Here is a tiny trained network, its code and every weight. The questions are about switching its units off for an input and a target symbol, where a switched-off unit gives its printed mean instead of its output.

import numpy as np


def w(rows, s, z=0):
    codes = np.array(rows[::2]) - 128.0
    scale = np.full(codes.shape[1], s)
    scale[-1] = z or s
    return codes * scale


def f(y):
    return np.maximum(y, 0)


def softmax(a):
    e = np.exp(a - a.max(-1, keepdims=True))
    return e / e.sum(-1, keepdims=True)


def log_softmax(a):
    a = a - a.max(-1, keepdims=True)
    return a - np.log(np.exp(a).sum(-1, keepdims=True))


def net(x, mask):
    ids = ['αβγηλμψω'.index(c) for c in x.split()]
    T = len(ids)
    res = E[ids] + P[:T]
    r = res
    for j in range(3):
        rows = slice(2 * j, 2 * j + 2)
        q, k, v = (r @ M[0][rows].T for M in (Q, K, V))
        z = softmax(np.where(np.tri(T) > 0, q @ k.T / 2**0.5, -1e9)) @ v
        o = O[0][rows]
        res = res + np.where(mask[j], z, o[:, -1]) @ o[:, :-1]
    y = f(res @ A[0][:, :-1].T + A[0][:, -1])
    res = res + np.where(mask[3:15], y, B[0][:, -1]) @ B[0][:, :-1]
    return log_softmax(res[-1] @ U[:, :-1].T + U[:, -1])


Q, K, V, O, A, B = {}, {}, {}, {}, {}, {}
E = w([
[122,141,162,120],'α',
[155,71,41,130],'β',
[114,104,52,109],'γ',
[79,185,119,126],'η',
[74,7,209,117],'λ',
[79,133,195,171],'μ',
[90,97,85,211],'ψ',
[67,50,110,134],'ω',
],0.018)
P = w([
[87,81,171,8],'0',
[107,122,78,195],'1',
[110,139,141,91],'2',
[212,156,131,83],'3',
[108,118,71,192],'4',
[116,136,148,73],'5',
[220,186,118,96],'6',
[110,109,68,189],'7',
[122,130,148,67],'8',
[234,217,122,123],'9',
[116,96,67,179],'10',
[111,168,163,70],'11',
],0.014)
Q[0] = w([
[214,132,131,183],'H1',
[54,55,144,37],'H1',
[51,252,164,133],'H2',
[137,162,161,105],'H2',
[132,167,218,60],'H3',
[211,182,162,117],'H3',
],0.011)
K[0] = w([
[94,1,243,79],'H1',
[159,107,8,69],'H1',
[120,84,42,159],'H2',
[110,151,170,181],'H2',
[119,176,182,82],'H3',
[130,235,135,151],'H3',
],0.0078)
V[0] = w([
[108,153,207,123],'H1',
[77,72,194,150],'H1',
[194,99,198,171],'H2',
[164,105,120,149],'H2',
[80,254,198,131],'H3',
[60,93,130,83],'H3',
],0.008)
O[0] = w([
[170,91,128,165,91],'H1',
[153,71,112,96,179],'H1',
[78,151,139,136,86],'H2',
[196,100,100,170,115],'H2',
[112,2,86,79,2],'H3',
[74,213,197,65,206],'H3',
],0.0074,0.0067)
A[0] = w([
[152,101,101,66,93],'N1',
[94,96,177,229,49],'N2',
[60,144,181,154,179],'N3',
[69,131,178,137,103],'N4',
[176,205,187,163,179],'N5',
[174,138,114,129,131],'N6',
[104,166,46,139,96],'N7',
[105,154,128,58,126],'N8',
[153,118,248,116,254],'N9',
[104,140,105,56,151],'N10',
[166,159,134,157,213],'N11',
[65,124,123,152,90],'N12',
],0.013,0.0058)
B[0] = w([
[35,123,85,170,155],'N1',
[208,95,254,62,169],'N2',
[125,84,65,83,254],'N3',
[173,186,151,96,212],'N4',
[176,42,101,44,207],'N5',
[217,171,146,113,158],'N6',
[100,246,206,157,187],'N7',
[174,105,147,231,202],'N8',
[142,168,48,181,251],'N9',
[131,27,140,128,197],'N10',
[80,5,59,145,193],'N11',
[114,159,203,163,170],'N12',
],0.0077,0.01)
U = w([
[65,5,7,123,207],'α',
[203,147,41,206,156],'β',
[63,196,75,158,6],'γ',
[79,173,75,79,129],'η',
[180,166,194,46,31],'λ',
[162,75,171,71,244],'μ',
[125,76,185,236,20],'ψ',
[82,166,196,97,99],'ω',
],0.012,0.0022)

Each question gives the input, a string of symbols that net reads in full, and the target symbol t.
The units are the heads (2 rows each of Q, K, V and O) and the neurons (one row each of A and B). Each row of codes is followed by its name. A weight is (code - 128) times the scale printed after its matrix; where a second scale follows, it is the last column's (O, A, B and U).
mask holds one flag per unit, heads first, then neurons. A switched-off unit (its flag False) gives its mean, the last column of its rows in O or B, instead of its output. The means were averaged over made-up inputs and are rounded, as every weight is.
A unit's drop is (log p(t) with every unit on - log p(t) with that unit switched off) / (log p(t) with every unit on - log p(t) with every unit switched off).
The circuit of an input: a set's keep is (log p(t) with only the set's units on - log p(t) with every unit switched off) / (log p(t) with every unit on - log p(t) with every unit switched off). Starting from the 12 units with the biggest drops (on a tie, the unit counted first), units are removed one at a time, each time the one whose removal leaves the highest keep (on an exact tie, the one counted first), for as long as the keep stays at least 0.8.
units of the circuit, in order: the units of the circuit, biggest drop first
most important unit: the unit with the biggest drop
top k neurons: the k neurons with the biggest drops, biggest first
heads that matter: for each layer, one digit per head in row order, 1 if its drop is at least 0.15 and else 0, layers parted by /
drop when u is switched off: that unit's drop, to one decimal
input μ ψ λ ω γ γ ψ ψ ψ γ β, target β: heads that matter : 101
input ψ β γ γ λ α η, target α: units of the circuit, in order : H3
input ω η μ λ, target α: heads that matter : 001
input β β γ β γ β β α γ λ, target α: heads that matter : 000
input μ β γ η α α α μ β ω, target α: units of the circuit, in order : N7, N4
input α γ β ψ, target α: units of the circuit, in order : N11, N4
input γ μ γ η, target α: heads that matter : 000
input γ ω γ ψ β ω μ, target α: heads that matter : 000
input η λ β γ, target α: top 4 neurons : N4, N1, N10, N2
input μ η ψ γ ψ β μ, target β: heads that matter : 101
input α β β α, target β: top 4 neurons : N3, N9, N6, N10
input β α η γ λ β ψ μ β ω β, target β: heads that matter : 001
input λ λ β λ, target β: top 2 neurons : N9, N8
input μ η ω β ω ψ γ μ β ω γ, target γ: top neuron : N7
input μ β η μ, target β: top 2 neurons : N9, N3
input η μ μ α β η γ, target α: top 3 neurons : N1, N4, N9
input μ ω λ β, target α: top 2 neurons : N11, N1
input γ μ β β μ ω η μ, target μ: top 2 neurons : N2, N5
input ω α λ β, target α: drop when H2 is switched off : 0.0
input λ β γ μ β α β λ η λ ψ, target ψ: most important unit : N2
input η λ γ ψ ψ ψ γ μ, target μ: drop when N5 is switched off : 0.1
